Here is a tiny trained network, its code and every weight. The questions are about switching its units off for an input and a class, where a switched-off unit gives its printed mean instead of its output.

import numpy as np


def w(rows, s, z=0):
    codes = np.array(rows[::2]) - 128.0
    scale = np.full(codes.shape[1], s)
    scale[-1] = z or s
    return codes * scale


def f(y):
    return np.maximum(y, 0)


def log_softmax(a):
    a = a - a.max(-1, keepdims=True)
    return a - np.log(np.exp(a).sum(-1, keepdims=True))


def net(x, mask):
    res = np.array(x, float).reshape(1, 5) / 4 @ E
    y = f(res @ A[0][:, :-1].T + A[0][:, -1])
    res = res + np.where(mask, y, B[0][:, -1]) @ B[0][:, :-1]
    return log_softmax(res[-1] @ U[:, :-1].T + U[:, -1])


A, B = {}, {}
E = w([
[97,31,207,38,85,197,82,2,157,85,140,195],'x0',
[77,218,249,113,142,206,144,146,251,196,126,53],'x1',
[123,103,132,117,133,121,106,137,127,168,140,126],'x2',
[2,210,180,170,125,48,74,103,52,91,194,141],'x3',
[61,49,120,125,103,67,231,185,216,59,201,109],'x4',
],0.0065)
A[0] = w([
[132,85,148,42,63,186,95,57,93,71,204,208,86],'n1',
[174,187,108,173,197,77,154,214,91,162,98,74,81],'n2',
[145,115,159,156,121,141,115,149,94,131,121,137,1],'n3',
[68,104,133,121,91,89,202,161,151,100,207,150,57],'n4',
[115,98,179,77,71,171,87,87,144,100,129,144,66],'n5',
[174,29,84,150,107,58,134,143,35,63,117,199,67],'n6',
[183,77,52,85,71,113,148,166,98,133,95,189,103],'n7',
[164,186,138,139,158,168,63,70,25,179,30,160,61],'n8',
[68,78,128,143,90,106,171,166,218,93,206,70,93],'n9',
[69,142,214,153,123,157,176,119,199,150,128,48,83],'n10',
[166,20,2,151,109,15,107,81,16,31,138,219,102],'n11',
[173,118,109,126,127,140,156,124,171,149,99,140,21],'n12',
[105,193,209,110,119,178,137,162,209,170,125,75,97],'n13',
[240,79,90,82,132,200,191,167,200,149,75,113,94],'n14',
[146,144,74,164,234,106,167,237,86,152,108,12,71],'n15',
[95,183,197,100,143,187,153,127,211,152,118,65,110],'n16',
[145,191,66,176,168,76,129,227,125,145,113,30,68],'n17',
[197,110,83,102,142,199,177,136,155,135,105,133,61],'n18',
[138,154,40,182,170,95,135,209,75,135,125,129,95],'n19',
[92,36,171,81,83,196,109,36,146,114,121,171,87],'n20',
[171,200,164,140,151,170,63,72,109,187,87,85,66],'n21',
[102,90,136,132,93,92,152,145,159,115,152,108,39],'n22',
[60,171,142,136,100,68,87,98,87,110,158,112,42],'n23',
[96,94,153,36,95,170,93,35,140,67,114,148,84],'n24',
[165,183,159,122,169,175,93,116,77,116,91,135,41],'n25',
[104,128,98,126,136,160,119,139,121,107,120,102,40],'n26',
[145,61,128,131,130,131,171,171,165,102,120,110,91],'n27',
[180,187,128,170,124,214,57,77,56,198,75,120,62],'n28',
[74,46,155,148,88,55,173,193,188,93,136,127,52],'n29',
[167,55,137,113,141,183,147,143,161,129,61,164,74],'n30',
[44,39,70,112,68,77,215,155,203,96,185,89,73],'n31',
[120,150,100,101,110,161,139,130,119,140,164,120,51],'n32',
[33,179,199,154,120,70,100,128,54,103,162,152,84],'n33',
[36,178,164,149,102,78,69,79,98,68,218,148,52],'n34',
[196,58,71,98,135,168,130,155,163,127,88,83,78],'n35',
[116,82,176,90,83,166,120,30,133,95,144,163,70],'n36',
[19,151,164,170,168,102,107,119,53,83,188,131,79],'n37',
[227,45,100,153,140,200,169,125,181,152,41,130,76],'n38',
[101,105,118,140,110,131,177,150,158,91,174,109,50],'n39',
[111,213,246,106,173,186,117,163,238,129,110,84,82],'n40',
[80,62,177,60,118,159,81,66,160,81,91,185,84],'n41',
[176,180,123,108,133,148,30,92,78,174,58,152,66],'n42',
[113,161,99,126,114,143,160,95,132,114,119,128,19],'n43',
[173,173,110,171,129,112,152,192,111,157,153,93,46],'n44',
],0.0063,0.0035)
B[0] = w([
[108,139,91,164,107,56,191,100,158,194,127,169,197],'n1',
[90,153,81,135,77,72,179,93,174,189,146,184,203],'n2',
[131,136,127,129,147,109,142,121,117,114,119,103,128],'n3',
[115,128,108,51,157,129,124,159,165,49,102,127,179],'n4',
[89,156,95,156,101,86,174,87,148,161,120,157,173],'n5',
[191,67,205,195,174,122,87,54,114,147,75,80,200],'n6',
[175,98,179,179,131,141,80,102,114,124,135,63,177],'n7',
[122,74,76,56,205,135,116,169,182,18,97,147,189],'n8',
[138,104,92,81,182,137,84,153,168,50,67,174,202],'n9',
[199,85,193,182,187,131,74,73,140,134,93,85,200],'n10',
[224,47,255,237,197,140,80,53,138,154,68,46,244],'n11',
[106,146,136,133,119,138,107,164,102,145,160,105,145],'n12',
[208,46,209,199,145,104,99,76,133,158,110,80,209],'n13',
[76,212,142,125,41,212,66,183,48,131,219,71,208],'n14',
[74,159,87,133,88,77,196,111,171,210,111,162,210],'n15',
[183,96,188,206,151,124,101,57,125,172,87,85,208],'n16',
[87,157,102,140,78,72,205,81,132,190,118,197,209],'n17',
[108,180,154,115,108,172,110,187,53,115,188,106,169],'n18',
[131,146,130,163,110,78,204,82,145,171,113,186,192],'n19',
[110,167,97,146,83,49,192,111,140,188,130,178,202],'n20',
[161,84,102,76,169,131,104,145,163,43,116,171,179],'n21',
[120,117,101,79,128,108,102,145,175,89,109,135,152],'n22',
[98,189,128,123,84,182,88,165,83,141,192,77,170],'n23',
[79,141,121,146,79,74,196,128,134,170,90,201,192],'n24',
[118,101,105,85,149,114,117,159,183,85,119,121,155],'n25',
[117,104,97,149,133,143,122,107,111,136,133,152,128],'n26',
[104,148,96,99,129,181,123,175,118,65,156,104,167],'n27',
[109,90,63,59,204,128,109,153,169,27,79,191,185],'n28',
[137,119,66,69,196,141,130,142,150,48,87,168,186],'n29',
[101,179,120,115,85,148,123,158,111,153,192,86,167],'n30',
[139,135,69,42,231,136,105,151,170,53,86,153,213],'n31',
[123,124,117,141,137,130,125,126,122,122,126,124,128],'n32',
[101,182,146,93,68,245,75,211,40,151,211,56,198],'n33',
[72,172,130,113,57,188,104,198,40,133,213,92,196],'n34',
[105,160,136,111,62,183,79,199,45,131,174,71,177],'n35',
[119,154,105,124,87,72,192,129,152,200,138,183,185],'n36',
[126,185,114,103,69,210,81,201,81,136,196,79,192],'n37',
[76,192,113,114,74,194,89,191,50,122,205,116,193],'n38',
[137,100,91,87,165,132,103,127,157,105,123,158,158],'n39',
[193,44,204,195,160,106,93,62,123,166,90,76,222],'n40',
[91,156,90,143,99,81,217,112,145,176,132,184,194],'n41',
[129,128,100,65,208,143,141,151,181,45,93,146,176],'n42',
[119,141,132,127,119,137,134,96,119,126,126,126,128],'n43',
[89,98,81,129,89,69,168,99,123,190,107,169,171],'n44',
],0.0058,0.011)
U = w([
[201,65,205,225,170,133,90,71,135,157,85,76,254],'0',
[92,149,81,148,77,68,254,109,157,199,116,204,148],'1',
[101,170,120,108,71,223,73,195,61,123,198,83,44],'2',
[136,96,66,34,219,142,111,153,188,12,78,171,49],'3',
],0.0089,0.00094)

Each question gives the input, the list of numbers given to net, and the class t.
The units are the neurons (one row each of A and B). Each row of codes is followed by its name. A weight is (code - 128) times the scale printed after its matrix; where a second scale follows, it is the last column's (A, B and U).
mask holds one flag per neuron, in row order. A switched-off neuron (its flag False) gives its mean, the last column of its row in B, instead of its output. The means were averaged over made-up inputs and are rounded, as every weight is.
A unit's drop is (log p(t) with every unit on - log p(t) with that unit switched off) / (log p(t) with every unit on - log p(t) with every unit switched off).
The circuit of an input: a set's keep is (log p(t) with only the set's units on - log p(t) with every unit switched off) / (log p(t) with every unit on - log p(t) with every unit switched off). Starting from the 12 units with the biggest drops (on a tie, the unit counted first), units are removed one at a time, each time the one whose removal leaves the highest keep (on an exact tie, the one counted first), for as long as the keep stays at least 0.8.
circuit, biggest first: the units of the circuit, biggest drop first
top k neurons: the k neurons with the biggest drops, biggest first
drop of u: that unit's drop, to one decimal
input [-3,2,7,-8,8], class 2: circuit, biggest first : n14
input [7,-7,0,-4,-8], class 3: top 3 neurons : n8; n28; n42
input [-7,7,-7,0,3], class 0: top 4 neurons : n40; n13; n10; n16
input [5,-4,5,-1,6], class 3: top 4 neurons : n31; n29; n17; n15
input [4,6,2,-4,8], class 3: top 3 neurons : n31; n9; n11
input [-5,3,-4,3,6], class 3: circuit, biggest first : n9; n31
input [-8,-5,-7,8,-7], class 1: top 4 neurons : n19; n2; n17; n15
input [-3,-7,5,5,8], class 3: top 3 neurons : n31; n29; n4
input [-4,4,-4,-5,-3], class 2: top 4 neurons : n11; n14; n38; n6
input [4,-3,0,-7,7], class 2: top 3 neurons : n14; n38; n35
input [-8,8,-1,2,8], class 0: top 4 neurons : n10; n40; n13; n16
input [-7,2,-5,6,-3], class 1: top 2 neurons : n17; n2
input [5,1,-4,-6,3], class 2: top 2 neurons : n14; n38
input [2,-1,-4,-5,-7], class 3: circuit, biggest first : n28
input [7,-6,-2,2,3], class 1: top 4 neurons : n1; n41; n20; n24
input [-5,-7,1,7,5], class 0: top 2 neurons : n11; n6
input [-8,4,7,3,-7], class 1: top 3 neurons : n17; n2; n15
input [-3,-6,-3,8,5], class 2: drop of n34 : 0.2
input [5,-4,-1,6,-6], class 2: drop of n2 : 0.2
input [-5,1,-7,-6,8], class 3: circuit, biggest first : n31
input [-8,-6,-2,-5,-5], class 1: drop of n15 : 0.2
input [1,6,-5,-7,-6], class 2: drop of n11 : 0.5
